Below is a small trained network, with its code and all its weights. Each question gives an input and a target symbol and asks what happens when units are switched off, that is, made to give their printed mean instead of their output.

import numpy as np


def w(rows, s, z=0):
    codes = np.array(rows[::2]) - 128.0
    scale = np.full(codes.shape[1], s)
    scale[-1] = z or s
    return codes * scale


def norm(h):
    return h / np.sqrt((h * h).mean(-1, keepdims=True) + 1e-5)


def f(y):
    return y / 2 * (1 + np.tanh(0.7978845608 * (y + 0.044715 * y**3)))


def softmax(a):
    e = np.exp(a - a.max(-1, keepdims=True))
    return e / e.sum(-1, keepdims=True)


def log_softmax(a):
    a = a - a.max(-1, keepdims=True)
    return a - np.log(np.exp(a).sum(-1, keepdims=True))


def net(x, mask):
    ids = ['ΓΔΘΠαβεζηξτφ'.index(c) for c in x.split()]
    T = len(ids)
    res = E[ids] + P[:T]
    u = 0
    for l in range(2):
        q, k, v = (norm(res) @ M[l].T for M in (Q, K, V))
        z = softmax(np.where(np.tri(T) > 0, q @ k.T / 2**0.5, -1e9)) @ v
        res = res + np.where(mask[u], z, O[l][:, -1]) @ O[l][:, :-1]
        u += 1
        y = f(norm(res) @ A[l][:, :-1].T + A[l][:, -1])
        res = res + np.where(mask[u : u + 8], y, B[l][:, -1]) @ B[l][:, :-1]
        u += 8
    return log_softmax(norm(res)[-1] @ U[:, :-1].T + U[:, -1])


Q, K, V, O, A, B = {}, {}, {}, {}, {}, {}
E = w([
[97,149,137,164,172,118,151,114,193,92,140],'Γ',
[186,171,113,146,116,180,76,117,197,102,69],'Δ',
[179,167,98,141,129,133,72,161,222,181,113],'Θ',
[87,117,137,170,183,124,135,106,232,121,139],'Π',
[245,122,95,110,92,115,180,178,115,88,149],'α',
[86,145,191,92,137,74,160,134,145,77,183],'β',
[204,251,105,91,143,173,85,108,172,95,116],'ε',
[83,158,124,173,181,87,132,132,214,101,150],'ζ',
[180,227,150,125,185,139,97,131,195,179,70],'η',
[91,140,179,128,106,117,43,153,85,101,84],'ξ',
[125,111,165,70,18,214,130,142,153,145,145],'τ',
[97,107,79,64,126,67,65,81,134,99,167],'φ',
],0.026)
P = w([
[114,159,123,248,120,203,58,165,120,99,235],'0',
[153,159,170,165,125,106,96,101,182,94,159],'1',
[146,148,165,157,132,139,65,166,137,93,193],'2',
[122,166,124,113,104,84,124,137,182,102,125],'3',
[119,162,148,93,138,124,106,173,139,86,146],'4',
[118,155,137,86,102,70,132,121,168,111,94],'5',
[133,142,174,81,126,93,108,176,126,92,130],'6',
[124,127,139,53,109,55,134,127,157,126,76],'7',
[127,113,179,44,133,81,104,190,103,91,124],'8',
[128,109,122,36,105,68,118,142,126,126,71],'9',
],0.015)
Q[0] = w([
[201,174,172,97,99,172,8,163,163,109,98],'0.h0',
[94,94,155,208,172,148,150,152,66,138,194],'0.h0',
],0.015)
K[0] = w([
[110,35,169,69,106,102,138,165,4,118,153],'0.h0',
[123,193,112,246,178,203,88,141,149,115,198],'0.h0',
],0.015)
V[0] = w([
[72,116,181,146,68,206,38,98,151,51,2],'0.h0',
[52,111,223,84,48,173,245,67,64,103,196],'0.h0',
],0.0099)
O[0] = w([
[29,25,215,189,71,85,120,210,96,71,8,251],'0.h0',
[53,195,84,63,173,215,169,134,214,116,74,82],'0.h0',
],0.011,0.0034)
A[0] = w([
[49,82,170,147,200,120,182,151,176,79,127,85],'0.n0',
[67,144,147,68,212,61,71,101,98,113,151,199],'0.n1',
[118,115,76,119,126,128,47,46,86,11,135,139],'0.n2',
[138,133,171,167,152,125,89,92,7,144,85,36],'0.n3',
[75,103,211,139,161,90,126,81,106,165,171,70],'0.n4',
[225,123,98,168,161,126,155,111,157,144,115,28],'0.n5',
[138,112,144,126,193,116,95,147,160,233,97,2],'0.n6',
[142,77,160,81,167,83,109,108,115,153,181,128],'0.n7',
],0.015,0.0081)
B[0] = w([
[131,184,205,125,156,139,105,190,139,105,167,254],'0.n0',
[66,138,92,175,127,85,215,178,138,154,119,222],'0.n1',
[130,78,94,172,121,151,154,251,113,174,68,193],'0.n2',
[107,205,181,127,109,129,222,59,117,130,107,180],'0.n3',
[182,155,137,127,176,136,137,127,191,164,115,189],'0.n4',
[154,104,164,72,147,77,163,228,156,100,140,208],'0.n5',
[152,100,94,155,122,150,141,144,131,42,64,127],'0.n6',
[108,187,100,128,91,90,159,102,122,185,106,201],'0.n7',
],0.017,0.0081)
Q[1] = w([
[124,84,112,196,207,150,149,53,71,179,248],'1.h0',
[96,152,108,141,158,141,102,102,145,113,73],'1.h0',
],0.016)
K[1] = w([
[183,154,114,251,151,163,88,113,188,92,149],'1.h0',
[91,111,172,132,163,99,174,170,151,138,131],'1.h0',
],0.013)
V[1] = w([
[51,94,133,163,111,121,97,150,205,250,152],'1.h0',
[86,218,153,181,221,63,203,160,94,101,120],'1.h0',
],0.013)
O[1] = w([
[79,74,89,90,66,153,95,154,153,217,37,138],'1.h0',
[112,107,93,93,217,190,90,82,9,186,91,247],'1.h0',
],0.013,0.015)
A[1] = w([
[58,127,134,104,194,98,140,133,131,150,179,16],'1.n0',
[153,40,107,173,15,143,201,86,124,49,123,133],'1.n1',
[117,167,178,116,141,163,151,62,123,152,162,76],'1.n2',
[84,123,190,175,42,74,131,173,99,110,113,212],'1.n3',
[48,105,168,89,103,195,135,181,188,70,148,109],'1.n4',
[167,155,175,113,106,163,155,171,140,85,117,255],'1.n5',
[186,175,127,137,36,140,176,100,144,129,72,213],'1.n6',
[206,199,56,56,136,126,253,141,172,72,209,189],'1.n7',
],0.019,0.0089)
B[1] = w([
[93,87,120,196,155,170,176,98,146,117,172,143],'1.n0',
[141,104,143,253,128,163,180,126,174,174,116,136],'1.n1',
[80,54,172,79,92,86,176,115,59,130,56,131],'1.n2',
[70,167,151,149,130,138,124,126,121,127,93,230],'1.n3',
[100,143,201,98,81,131,172,146,126,156,141,180],'1.n4',
[137,82,123,78,129,117,145,181,148,122,131,218],'1.n5',
[162,112,134,121,115,157,81,169,133,161,203,158],'1.n6',
[197,127,139,137,213,83,110,137,178,63,181,253],'1.n7',
],0.024,0.023)
U = w([
[148,146,124,156,149,202,111,207,38,116,181,2],'Γ',
[52,120,153,145,144,39,2,110,83,46,72,98],'Δ',
[138,199,131,147,82,97,40,106,130,186,170,110],'Θ',
[106,77,149,137,154,130,64,122,144,169,154,27],'Π',
[170,96,110,140,130,91,114,112,118,76,151,231],'α',
[79,17,133,136,143,159,121,102,70,132,213,112],'β',
[215,105,151,217,85,192,195,81,145,121,70,147],'ε',
[98,10,55,139,107,70,107,184,113,169,124,106],'ζ',
[188,90,172,119,113,74,167,66,89,185,103,100],'η',
[108,86,153,134,144,129,97,121,116,149,156,42],'ξ',
[122,148,135,81,45,175,144,124,208,142,164,139],'τ',
[152,205,98,117,127,196,109,65,152,143,101,158],'φ',
],0.0091,0.0072)

Each question gives the input, a string of symbols that net reads in full, and the target symbol t.
The units are the heads (2 rows each of Q, K, V and O) and the neurons (one row each of A and B). Each row of codes is followed by its name. A weight is (code - 128) times the scale printed after its matrix; where a second scale follows, it is the last column's (O, A, B and U).
mask holds one flag per unit, layer by layer, with each layer's heads first. A switched-off unit (its flag False) gives its mean, the last column of its rows in O or B, instead of its output. The means were averaged over made-up inputs and are rounded, as every weight is.
A unit's drop is (log p(t) with every unit on - log p(t) with that unit switched off) / (log p(t) with every unit on - log p(t) with every unit switched off).
The circuit of an input: a set's keep is (log p(t) with only the set's units on - log p(t) with every unit switched off) / (log p(t) with every unit on - log p(t) with every unit switched off). Starting from the 12 units with the biggest drops (on a tie, the unit counted first), units are removed one at a time, each time the one whose removal leaves the highest keep (on an exact tie, the one counted first), for as long as the keep stays at least 0.8.
circuit, biggest first: the units of the circuit, biggest drop first
unit that matters most: the unit with the biggest drop
k most important neurons: the k neurons with the biggest drops, biggest first
input Π τ Δ β η, target φ: unit that matters most	1.h0
input τ ξ β, target τ: circuit, biggest first	[1.n4, 0.h0]
input Δ Π η, target η: 2 most important neurons	[0.n3, 1.n2]
input η α β, target η: 3 most important neurons	[0.n5, 0.n3, 0.n4]
input ξ τ ξ Θ, target Δ: circuit, biggest first	[0.h0, 1.n3]
input Δ β α Γ α Δ φ Δ, target ζ: circuit, biggest first	[1.n7, 1.n3, 1.n4]
input Δ α ζ, target Δ: circuit, biggest first	[0.h0, 1.n3]
input η ξ β, target η: 3 most important neurons	[0.n3, 0.n4, 1.n2]
input Δ β β Δ ε τ β Θ, target φ: circuit, biggest first	[0.h0, 1.n5, 1.h0]
input τ Θ ξ ζ, target Θ: circuit, biggest first	[0.h0, 0.n7, 1.n5, 1.n7]
input ζ τ φ ξ Θ β β τ ε, target τ: 2 most important neurons	[0.n4, 1.n4]
input Δ η ξ τ Δ Π, target τ: circuit, biggest first	[1.n7, 1.h0]
input α α τ Π Δ Δ, target τ: circuit, biggest first	[0.h0, 1.n4, 1.h0]
input Δ φ Θ α η β Θ, target φ: circuit, biggest first	[0.h0, 1.h0, 1.n5]
input Θ α η α ε φ β Δ τ, target τ: 2 most important neurons	[0.n4, 1.n4]
input Π Δ ε α Θ, target α: most important neuron	[1.n7]
input β Δ α Δ β Δ, target φ: circuit, biggest first	[0.h0, 1.h0]
input η η Δ, target ε: 2 most important neurons	[1.n1, 0.n0]
input α Δ Δ φ ε ε, target ζ: 2 most important neurons	[0.n2, 1.n7]
input η ξ Δ Δ, target Δ: circuit, biggest first	[0.h0]
input Δ Δ β Δ Δ ε Γ, target Δ: 4 most important neurons	[1.n3, 1.n4, 0.n5, 1.n6]
input ξ Δ Δ Δ Δ, target Δ: 2 most important neurons	[0.n3, 1.n3]
input β Θ β ξ Θ β α τ ζ Γ, target τ: 2 most important neurons	[1.n4, 0.n4]
